How the states are linked:
ξ: Q980->Q87, Q87->Q538, Q414->Q829, Q822->Q936, Q308->Q350, Q355->Q957, Q973->Q999, Q350->Q876, Q824->Q581, Q383->Q970, Q810->Q543, Q999->Q81, Q562->Q608, Q215->Q429, Q151->Q477, Q49->Q98, Q326->Q696, Q452->Q21, Q365->Q630, Q81->Q700, Q632->Q414, Q936->Q617, Q123->Q170, Q757->Q215, Q696->Q383, Q668->Q476, Q593->Q338, Q645->Q513, Q543->Q963, Q536->Q77, Q802->Q365, Q731->Q565, Q798->Q731, Q730->Q684, Q338->Q832, Q736->Q973, Q700->Q579, Q399->Q719, Q189->Q303, Q55->Q42, Q582->Q810, Q491->Q599, Q388->Q802, Q599->Q681, Q923->Q980, Q659->Q361, Q630->Q928, Q581->Q822, Q928->Q730, Q295->Q659, Q832->Q308, Q142->Q788, Q636->Q767, Q77->Q757, Q767->Q47, Q323->Q142, Q579->Q632, Q98->Q734, Q963->Q645, Q127->Q355, Q734->Q582, Q42->Q956, Q47->Q150, Q248->Q449, Q719->Q248, Q951->Q491, Q617->Q668, Q788->Q536, Q21->Q859, Q303->Q127, Q170->Q49, Q477->Q293, Q293->Q593, Q349->Q824, Q538->Q736, Q476->Q323, Q829->Q295, Q859->Q399, Q150->Q189, Q876->Q326, Q449->Q422, Q422->Q562, Q684->Q923, Q681->Q349, Q429->Q798, Q513->Q636, Q970->Q452, Q608->Q151, Q956->Q123, Q361->Q388, Q565->Q951, Q957->Q55
τ: Q980->Q923, Q87->Q980, Q414->Q632, Q822->Q581, Q308->Q832, Q355->Q127, Q973->Q736, Q350->Q308, Q824->Q349, Q383->Q696, Q810->Q582, Q999->Q973, Q562->Q422, Q215->Q757, Q151->Q608, Q49->Q170, Q326->Q876, Q452->Q970, Q365->Q802, Q81->Q999, Q632->Q579, Q936->Q822, Q123->Q956, Q757->Q77, Q696->Q326, Q668->Q617, Q593->Q293, Q645->Q963, Q543->Q810, Q536->Q788, Q802->Q388, Q731->Q798, Q798->Q429, Q730->Q928, Q338->Q593, Q736->Q538, Q700->Q81, Q399->Q859, Q189->Q150, Q55->Q957, Q582->Q734, Q491->Q951, Q388->Q361, Q599->Q491, Q923->Q684, Q659->Q295, Q630->Q365, Q581->Q824, Q928->Q630, Q295->Q829, Q832->Q338, Q142->Q323, Q636->Q513, Q77->Q536, Q767->Q636, Q323->Q476, Q579->Q700, Q98->Q49, Q963->Q543, Q127->Q303, Q734->Q98, Q42->Q55, Q47->Q767, Q248->Q719, Q719->Q399, Q951->Q565, Q617->Q936, Q788->Q142, Q21->Q452, Q303->Q189, Q170->Q123, Q477->Q151, Q293->Q477, Q349->Q681, Q538->Q87, Q476->Q668, Q829->Q414, Q859->Q21, Q150->Q47, Q876->Q350, Q449->Q248, Q422->Q449, Q684->Q730, Q681->Q599, Q429->Q215, Q513->Q645, Q970->Q383, Q608->Q562, Q956->Q42, Q361->Q659, Q565->Q731, Q957->Q355
κ: Q980->Q757, Q87->Q215, Q414->Q349, Q822->Q970, Q308->Q636, Q355->Q684, Q973->Q731, Q350->Q767, Q824->Q696, Q383->Q303, Q810->Q632, Q999->Q565, Q562->Q98, Q215->Q151, Q151->Q582, Q49->Q999, Q326->Q150, Q452->Q355, Q365->Q476, Q81->Q951, Q632->Q681, Q936->Q452, Q123->Q736, Q757->Q608, Q696->Q189, Q668->Q859, Q593->Q963, Q645->Q295, Q543->Q414, Q536->Q422, Q802->Q668, Q731->Q593, Q798->Q293, Q730->Q788, Q338->Q645, Q736->Q798, Q700->Q491, Q399->Q42, Q189->Q630, Q55->Q980, Q582->Q579, Q491->Q308, Q388->Q617, Q599->Q350, Q923->Q77, Q659->Q822, Q630->Q323, Q581->Q383, Q928->Q142, Q295->Q581, Q832->Q513, Q142->Q248, Q636->Q361, Q77->Q562, Q767->Q388, Q323->Q719, Q579->Q599, Q98->Q81, Q963->Q829, Q127->Q730, Q734->Q700, Q42->Q87, Q47->Q802, Q248->Q123, Q719->Q956, Q951->Q832, Q617->Q21, Q788->Q449, Q21->Q957, Q303->Q928, Q170->Q973, Q477->Q810, Q293->Q543, Q349->Q326, Q538->Q429, Q476->Q399, Q829->Q824, Q859->Q55, Q150->Q365, Q876->Q47, Q449->Q170, Q422->Q49, Q684->Q536, Q681->Q876, Q429->Q477, Q513->Q659, Q970->Q127, Q608->Q734, Q956->Q538, Q361->Q936, Q565->Q338, Q957->Q923
π: Q980->Q536, Q87->Q77, Q414->Q599, Q822->Q696, Q308->Q645, Q355->Q928, Q973->Q429, Q350->Q513, Q824->Q876, Q383->Q150, Q810->Q700, Q999->Q798, Q562->Q170, Q215->Q562, Q151->Q98, Q49->Q736, Q326->Q767, Q452->Q303, Q365->Q617, Q81->Q731, Q632->Q491, Q936->Q383, Q123->Q87, Q757->Q422, Q696->Q47, Q668->Q452, Q593->Q810, Q645->Q414, Q543->Q579, Q536->Q248, Q802->Q936, Q731->Q477, Q798->Q151, Q730->Q323, Q338->Q543, Q736->Q215, Q700->Q565, Q399->Q957, Q189->Q802, Q55->Q684, Q582->Q81, Q491->Q338, Q388->Q822, Q599->Q832, Q923->Q788, Q659->Q824, Q630->Q668, Q581->Q326, Q928->Q476, Q295->Q349, Q832->Q963, Q142->Q399, Q636->Q295, Q77->Q449, Q767->Q659, Q323->Q859, Q579->Q951, Q98->Q973, Q963->Q632, Q127->Q630, Q734->Q999, Q42->Q923, Q47->Q361, Q248->Q42, Q719->Q55, Q951->Q593, Q617->Q970, Q788->Q719, Q21->Q127, Q303->Q365, Q170->Q538, Q477->Q734, Q293->Q582, Q349->Q350, Q538->Q757, Q476->Q21, Q829->Q681, Q859->Q355, Q150->Q388, Q876->Q636, Q449->Q956, Q422->Q123, Q684->Q142, Q681->Q308, Q429->Q608, Q513->Q829, Q970->Q189, Q608->Q49, Q956->Q980, Q361->Q581, Q565->Q293, Q957->Q730

In the rows, 535 stands for zero.

The rows follow the links: the fewer symbols apart two states are, the more alike their rows tend to be.

Rows of some states; one shown again gets a slightly different row:
Q859: 534 804 681 630 287 591 388 735 151 617 716 709 311 460 533 613 719 503 525 533 420 527 397 726 711 634 528 804 631 427 424 512 767 472 112 424 658 279 503 641 605 353 758 430 475 613 323 447 756 648 607 391 970 601 438 392 358 636 533
Q349: 504 453 21 267 681 427 666 395 678 324 281 501 793 420 358 440 283 679 527 448 539 477 617 717 294 570 252 365 622 479 792 551 458 316 497 527 315 600 592 497 551 767 474 644 415 348 737 673 442 330 674 299 764 450 733 372 365 595 512
Q429: 754 490 722 597 394 537 560 415 619 658 413 428 537 684 768 181 605 305 783 472 429 616 530 262 561 739 718 509 610 567 501 627 304 515 632 558 494 958 560 612 496 291 349 557 678 933 610 505 557 645 620 808 192 720 442 771 670 327 484
Q323: 534 801 715 652 313 614 388 731 125 601 709 715 305 466 517 616 723 489 521 537 422 501 412 715 730 668 568 795 678 444 438 490 754 463 135 416 621 275 527 653 589 342 754 406 514 623 330 448 771 660 570 407 977 627 435 391 372 623 568
Q388: 191 488 386 401 633 395 393 564 432 573 672 609 636 381 401 835 436 619 548 516 566 422 460 919 425 341 295 564 206 536 637 308 609 594 475 648 574 184 631 298 596 747 730 510 395 348 495 503 462 484 457 191 703 249 645 344 463 755 361
Q681: 618 413 34 290 644 465 749 395 825 332 294 395 776 475 401 416 320 714 422 496 591 561 643 566 281 474 268 308 641 460 691 656 444 377 561 517 393 644 466 573 510 815 426 722 399 303 716 691 371 336 733 410 619 474 706 442 429 564 588
Q350: 545 433 25 263 667 439 691 415 711 316 298 474 793 432 372 419 287 690 508 465 533 490 639 665 301 539 250 355 638 474 772 584 446 328 509 513 338 610 556 519 542 783 461 668 418 343 741 686 420 337 694 319 731 453 718 387 386 590 523
Q999: 649 405 763 521 509 504 674 323 665 556 242 474 617 690 774 260 558 340 741 391 493 558 610 291 500 789 709 475 636 651 463 603 353 660 700 524 346 937 504 498 486 310 273 474 575 824 595 547 537 621 439 857 299 723 567 797 628 228 567
Q636: 421 461 53 260 712 405 629 402 595 323 312 553 788 404 327 480 274 664 573 424 528 423 618 777 310 598 263 407 582 490 811 479 453 322 482 524 303 547 623 438 557 748 521 599 415 360 722 670 449 347 603 267 787 430 738 348 369 610 473
Q581: 208 472 243 315 738 369 471 459 441 431 465 655 722 369 333 708 324 629 607 438 552 366 534 918 366 526 295 498 374 552 777 319 522 475 507 584 383 346 692 298 594 742 640 488 417 345 620 586 482 394 427 204 787 319 725 317 416 683 389
Q87: 716 652 799 887 516 705 371 687 478 664 859 535 315 644 545 476 685 445 540 717 531 585 466 230 851 502 887 593 566 544 532 559 448 449 678 547 761 630 661 709 504 377 582 526 899 701 547 444 614 614 552 728 120 657 245 643 765 557 566
Q49: 795 516 705 661 389 552 526 471 604 698 496 417 501 697 730 177 626 314 768 533 441 637 497 237 606 695 735 527 578 543 523 653 304 475 627 566 564 934 572 644 491 315 387 584 724 927 619 484 556 651 684 806 146 701 384 760 704 367 488
Q538: 774 589 727 804 445 637 423 608 564 703 740 437 401 681 638 299 674 384 634 663 491 635 469 203 728 547 801 548 544 519 525 624 352 427 657 576 714 803 635 720 490 368 494 604 836 832 583 455 581 624 680 759 65 666 292 690 754 496 508
Q736: 802 529 706 684 388 568 517 494 606 697 554 418 474 697 718 199 640 332 738 558 445 631 485 227 633 662 746 532 566 536 529 652 304 460 629 570 599 916 589 682 489 313 427 599 740 910 615 483 562 642 695 780 118 699 370 755 721 404 477
Q452: 449 630 533 513 256 451 386 719 326 751 787 538 428 422 552 724 653 565 481 594 499 585 339 839 514 316 302 724 284 394 407 501 731 543 202 589 798 167 436 532 609 605 777 586 331 488 330 414 563 620 725 263 783 346 491 375 417 772 391
Q684: 514 808 813 762 491 698 345 736 140 511 741 788 253 497 473 660 694 495 500 558 466 456 475 575 843 715 765 763 737 527 485 444 719 488 324 404 581 326 627 645 571 288 712 324 683 609 390 471 789 630 374 537 815 690 389 447 468 574 620
Q308: 628 395 47 284 640 480 780 407 866 333 292 373 769 485 415 418 338 720 398 523 598 586 668 524 281 442 284 301 631 469 668 681 461 400 584 522 419 654 442 568 490 825 406 746 393 280 702 695 362 335 736 437 581 452 704 476 439 560 599
Q565: 548 320 685 458 684 534 778 297 853 437 200 442 665 673 686 486 486 501 499 434 642 564 727 288 405 609 644 361 599 705 397 617 467 821 861 539 326 791 395 417 462 515 242 485 493 510 582 629 432 535 279 876 337 632 682 780 638 255 684
Q47: 173 481 308 348 715 361 435 508 433 494 536 652 693 364 359 766 355 638 608 472 564 372 504 917 384 440 299 529 288 563 728 301 551 523 501 617 449 272 680 280 595 731 674 492 392 341 589 556 480 421 423 191 758 288 702 322 433 708 372

Each walk starts at a row. The symbols on each line, taken left to right, move it on to the next state.
Each answer is a row, close to the row of the state it stands for.
new walk
657 338 171 355 636 525 824 402 971 364 302 321 738 540 488 474 368 721 313 563 650 640 702 402 286 370 363 276 607 517 548 714 495 547 703 539 472 646 360 572 481 841 349 732 414 250 655 681 331 369 645 581 456 483 678 581 516 520 660
κ τ τ κ κ π π π
482 448 33 253 693 417 648 401 645 323 299 516 797 415 344 457 276 671 549 421 526 451 619 732 306 592 263 384 601 481 802 513 442 325 488 524 313 575 606 477 556 751 497 621 421 358 727 665 452 332 644 271 775 442 731 356 365 605 507
ξ π π τ π π κ
345 469 107 264 737 392 567 415 529 349 339 600 779 374 323 557 277 656 605 414 510 382 590 834 334 610 269 428 530 514 820 418 490 364 482 542 308 477 673 386 582 728 555 540 417 364 704 634 481 355 541 224 806 401 738 321 371 619 447
new walk
764 610 738 822 450 649 408 631 542 702 776 451 377 657 624 353 671 395 628 693 502 623 462 203 761 530 835 555 528 512 545 615 368 433 670 567 730 752 637 727 490 379 519 590 854 799 589 456 579 620 663 756 60 661 269 689 774 514 518
ξ ξ κ κ κ ξ ξ τ
656 363 107 315 640 511 801 406 918 346 298 345 760 519 440 446 342 720 353 554 627 607 683 462 286 406 311 288 617 485 606 704 476 480 645 525 448 668 387 582 478 840 364 741 400 268 682 681 341 356 709 501 513 477 692 522 476 531 640
π τ τ ξ τ κ κ κ π κ
180 473 337 360 688 387 415 542 428 507 580 637 676 365 362 814 378 634 572 493 571 378 487 926 396 419 307 552 261 553 690 306 574 555 507 630 487 241 671 288 611 741 691 490 392 340 549 531 478 447 431 183 735 267 680 318 447 712 357
new walk
510 697 585 548 225 501 402 727 262 717 771 575 380 424 560 674 702 531 501 573 453 584 344 820 570 425 356 760 438 381 396 524 762 501 128 522 755 212 431 594 595 510 772 548 359 558 289 425 639 632 736 299 874 438 476 381 376 729 436
π κ ξ ξ ξ τ π
518 791 834 818 559 723 358 733 167 504 772 774 255 528 445 678 697 504 489 594 496 446 485 511 884 698 827 734 725 560 500 423 700 508 411 415 590 361 653 643 564 305 708 320 735 593 422 474 778 618 337 588 699 691 354 469 523 562 635
τ π κ π κ
656 687 803 910 574 731 345 716 410 622 881 602 274 617 508 537 692 468 509 710 544 553 485 262 882 531 907 621 577 552 542 514 507 481 656 523 740 555 686 699 512 366 632 472 918 653 513 448 643 606 473 713 199 659 261 615 750 563 592
new walk
747 478 730 580 415 522 587 396 613 642 368 441 554 693 767 172 601 313 787 458 437 604 539 269 536 766 710 508 615 575 495 640 317 541 655 546 453 971 544 588 493 283 333 539 640 920 617 502 555 646 599 826 216 721 468 778 674 288 498
κ τ τ ξ π τ
784 494 714 632 388 546 552 441 616 683 465 430 524 693 757 181 619 302 780 500 436 629 508 239 589 705 737 527 604 552 521 651 306 498 616 557 523 951 574 630 489 282 366 574 692 925 619 497 559 642 658 806 172 716 411 753 684 340 486
κ κ ξ ξ κ κ
383 477 88 264 730 400 598 415 573 334 326 567 798 391 331 520 278 655 579 417 521 408 604 813 320 604 267 418 552 521 811 452 470 349 472 534 307 510 647 417 569 738 533 568 409 357 715 656 466 344 571 236 801 404 737 329 369 618 454
new walk
266 535 480 448 458 401 378 640 412 690 767 557 547 389 487 836 533 604 509 575 559 506 409 895 441 258 282 628 168 482 517 389 669 609 397 659 713 143 521 375 596 719 758 558 356 376 398 455 490 553 562 201 677 227 578 363 464 781 360
κ π τ τ τ ξ π π τ
196 480 283 330 733 375 446 482 438 445 505 660 710 365 342 742 334 622 611 456 563 373 530 917 373 486 297 519 326 555 753 294 529 495 503 609 411 305 692 298 601 735 662 493 401 342 602 569 469 414 415 189 775 304 701 311 427 685 388
κ κ κ π π κ
521 810 790 713 438 668 376 743 131 549 728 777 272 489 492 640 721 499 508 542 453 460 449 633 811 691 688 786 723 492 452 468 757 480 240 397 582 309 582 649 588 301 734 357 610 612 359 462 781 627 455 488 901 669 417 424 418 579 607
new walk
543 328 712 457 666 521 768 295 809 445 199 466 658 667 721 455 480 474 539 420 614 548 707 296 425 646 649 379 619 715 406 593 455 819 842 522 323 809 412 425 470 464 235 471 487 559 589 606 456 556 286 883 345 644 662 791 633 240 669
π π κ τ π τ ξ ξ
551 293 579 434 703 548 817 336 925 401 232 400 683 643 647 540 454 594 387 491 683 582 732 299 376 489 576 328 586 688 407 652 503 820 876 545 377 729 346 442 455 636 259 562 454 373 590 639 383 498 329 826 339 587 681 747 633 322 711
ξ κ ξ κ ξ κ
242 516 447 448 508 393 388 636 406 673 730 574 562 404 468 860 520 607 522 559 569 485 410 899 429 261 288 615 161 483 551 362 653 606 432 650 686 140 552 354 600 739 760 551 359 379 416 463 461 535 531 203 684 245 595 356 478 793 347
new walk
609 734 841 908 594 761 330 742 344 568 876 660 256 584 483 619 690 486 481 700 547 520 491 318 911 545 917 652 615 578 525 477 560 493 628 488 703 469 691 686 522 357 659 427 890 612 494 467 677 606 398 694 320 675 286 578 702 565 615
τ ξ τ ξ τ π κ ξ ξ
805 553 712 750 395 603 460 536 583 709 661 414 432 691 683 243 669 349 699 611 468 649 471 206 687 584 769 541 556 521 523 634 322 438 642 579 672 866 599 706 488 339 453 599 791 880 600 459 563 640 712 768 88 682 326 731 745 455 489
τ κ π κ κ κ τ
546 310 614 440 704 542 809 321 895 404 227 418 682 656 658 529 467 556 424 481 676 591 736 296 386 526 592 334 595 683 394 636 505 832 872 537 363 736 364 426 461 589 254 546 465 427 590 632 397 504 295 847 333 578 682 759 636 286 708
new walk
366 577 512 476 346 427 378 686 385 741 806 535 485 409 544 789 611 583 498 593 538 553 367 861 475 253 282 669 211 433 466 451 710 579 302 637 769 152 458 450 601 679 776 599 339 430 351 423 509 573 668 228 713 281 528 386 445 790 366
π π κ ξ ξ τ ξ τ ξ τ
545 760 647 585 236 555 402 740 172 648 730 647 339 455 549 630 717 503 517 538 425 551 352 775 642 577 440 790 562 385 392 522 769 476 97 454 694 247 461 641 606 419 758 470 416 600 306 429 721 657 669 343 947 548 445 382 347 669 493
π κ τ ξ ξ ξ κ ξ ξ τ
796 564 722 768 398 617 451 574 569 716 696 423 420 682 656 273 663 370 678 656 478 634 463 203 699 569 787 541 551 511 528 633 330 430 655 578 695 828 627 707 488 358 471 610 812 848 599 453 553 628 710 773 61 674 295 716 749 476 505
new walk
625 699 837 899 584 745 337 721 372 602 885 633 274 615 475 575 693 483 494 713 545 523 485 279 901 533 909 638 605 565 528 516 526 478 655 499 727 522 690 683 524 362 640 455 899 645 504 448 661 601 439 704 262 669 264 575 738 575 606
τ τ ξ τ π τ
528 817 737 682 350 633 383 739 116 569 709 754 285 477 498 625 720 493 523 527 436 494 413 699 768 691 606 796 708 460 436 479 763 476 156 407 616 288 543 650 596 318 747 378 526 619 341 457 776 644 518 440 935 643 424 400 382 601 574
π τ τ ξ ξ ξ τ ξ
508 810 787 751 464 673 365 737 124 524 731 784 275 487 482 660 711 488 505 541 462 451 458 605 839 721 723 774 732 504 475 459 735 478 284 401 572 326 617 641 583 299 735 319 643 607 369 460 790 631 393 525 856 687 397 422 447 564 613
new walk
618 310 327 390 662 533 822 387 981 372 284 331 719 587 548 518 397 691 302 562 691 625 718 347 321 352 428 280 578 580 484 700 520 664 794 542 452 666 339 527 471 793 308 694 419 264 625 677 329 408 544 682 361 505 678 650 566 446 694
τ π τ ξ τ π ξ τ
550 342 732 467 646 514 760 309 775 456 182 476 653 692 732 433 500 438 583 401 593 562 701 292 434 684 665 410 607 723 404 595 447 799 834 525 319 832 426 437 474 436 237 467 499 604 585 604 470 575 289 880 346 676 653 786 624 224 657
κ τ τ π ξ π τ κ ξ ξ
651 332 218 368 661 520 821 404 978 351 311 327 726 560 500 495 380 730 303 555 682 638 710 384 299 339 390 269 594 539 518 710 510 585 729 549 468 666 348 545 469 827 346 725 405 258 651 684 322 383 621 606 420 482 685 593 534 489 678
